Below is a small trained network, with its code and all its weights. Each question gives an input and a target symbol and asks what happens when units are switched off, that is, made to give their printed mean instead of their output.

import numpy as np


def w(rows, s, z=0):
    codes = np.array(rows[::2]) - 128.0
    scale = np.full(codes.shape[1], s)
    scale[-1] = z or s
    return codes * scale


def f(y):
    return np.maximum(y, 0)


def softmax(a):
    e = np.exp(a - a.max(-1, keepdims=True))
    return e / e.sum(-1, keepdims=True)


def log_softmax(a):
    a = a - a.max(-1, keepdims=True)
    return a - np.log(np.exp(a).sum(-1, keepdims=True))


def net(x, mask):
    ids = ['αβδθλμτφω'.index(c) for c in x.split()]
    T = len(ids)
    res = E[ids] + P[:T]
    r = res
    for j in range(2):
        rows = slice(2 * j, 2 * j + 2)
        q, k, v = (r @ M[0][rows].T for M in (Q, K, V))
        z = softmax(np.where(np.tri(T) > 0, q @ k.T / 2**0.5, -1e9)) @ v
        o = O[0][rows]
        res = res + np.where(mask[j], z, o[:, -1]) @ o[:, :-1]
    y = f(res @ A[0][:, :-1].T + A[0][:, -1])
    res = res + np.where(mask[2:6], y, B[0][:, -1]) @ B[0][:, :-1]
    return log_softmax(res[-1] @ U[:, :-1].T + U[:, -1])


Q, K, V, O, A, B = {}, {}, {}, {}, {}, {}
E = w([
[111,211,163,103],'α',
[180,109,107,118],'β',
[157,186,164,107],'δ',
[139,150,154,121],'θ',
[126,210,188,83],'λ',
[161,224,123,117],'μ',
[44,136,251,130],'τ',
[110,103,164,166],'φ',
[87,164,148,112],'ω',
],0.015)
P = w([
[101,247,137,154],'0',
[138,96,205,49],'1',
[18,115,88,148],'2',
[195,86,229,213],'3',
[138,61,118,40],'4',
[2,120,85,139],'5',
],0.011)
Q[0] = w([
[189,215,151,218],'H1',
[221,61,127,166],'H1',
[104,104,117,22],'H2',
[254,67,135,167],'H2',
],0.0092)
K[0] = w([
[103,38,179,97],'H1',
[124,65,83,128],'H1',
[177,182,80,90],'H2',
[135,4,138,57],'H2',
],0.012)
V[0] = w([
[48,97,170,142],'H1',
[45,193,173,120],'H1',
[114,93,124,126],'H2',
[254,221,86,129],'H2',
],0.01)
O[0] = w([
[59,123,102,115,129],'H1',
[105,83,208,106,249],'H1',
[60,155,100,106,81],'H2',
[255,111,6,138,214],'H2',
],0.0077,0.011)
A[0] = w([
[111,199,177,29,99],'N1',
[117,65,230,184,254],'N2',
[138,170,167,255,8],'N3',
[112,226,129,102,188],'N4',
],0.0087,0.00098)
B[0] = w([
[150,78,68,112,200],'N1',
[151,150,39,85,254],'N2',
[80,242,121,199,169],'N3',
[96,69,255,159,161],'N4',
],0.009,0.0089)
U = w([
[110,119,182,136,205],'α',
[181,107,8,60,140],'β',
[150,134,148,133,104],'δ',
[127,134,161,137,6],'θ',
[193,63,208,35,160],'λ',
[161,221,108,157,65],'μ',
[65,163,143,76,163],'τ',
[67,200,105,193,134],'φ',
[99,150,134,148,118],'ω',
],0.011,0.0024)

Each question gives the input, a string of symbols that net reads in full, and the target symbol t.
The units are the heads (2 rows each of Q, K, V and O) and the neurons (one row each of A and B). Each row of codes is followed by its name. A weight is (code - 128) times the scale printed after its matrix; where a second scale follows, it is the last column's (O, A, B and U).
mask holds one flag per unit, heads first, then neurons. A switched-off unit (its flag False) gives its mean, the last column of its rows in O or B, instead of its output. The means were averaged over made-up inputs and are rounded, as every weight is.
A unit's drop is (log p(t) with every unit on - log p(t) with that unit switched off) / (log p(t) with every unit on - log p(t) with every unit switched off).
The circuit of an input: a set's keep is (log p(t) with only the set's units on - log p(t) with every unit switched off) / (log p(t) with every unit on - log p(t) with every unit switched off). Starting from all 6 units, units are removed one at a time, each time the one whose removal leaves the highest keep (on an exact tie, the one counted first), for as long as the keep stays at least 0.8.
circuit, biggest first: the units of the circuit, biggest drop first
most important unit: the unit with the biggest drop
k most important neurons: the k neurons with the biggest drops, biggest first
heads that matter: for each layer, one digit per head in row order, 1 if its drop is at least 0.15 and else 0, layers parted by /
drop when u is switched off: that unit's drop, to one decimal
input μ α λ μ μ τ, target β: heads that matter -> 01
input φ β α φ μ, target λ: heads that matter -> 01
input λ τ α α, target τ: circuit, biggest first -> (H2 N2)
input β φ μ α, target φ: most important unit -> N3
input μ φ λ τ, target φ: circuit, biggest first -> (N3 H2)
input φ θ μ λ, target μ: circuit, biggest first -> (N3 H1)
input μ τ μ μ β, target λ: 3 most important neurons -> (N2 N3 N1)
input μ θ α, target β: 2 most important neurons -> (N4 N3)
input α φ δ φ μ, target λ: 2 most important neurons -> (N2 N3)
input λ τ α μ δ λ, target λ: drop when N2 is switched off -> 0.3
input μ μ μ δ, target μ: drop when N3 is switched off -> 0.3
input τ μ φ, target τ: drop when H2 is switched off -> 0.8
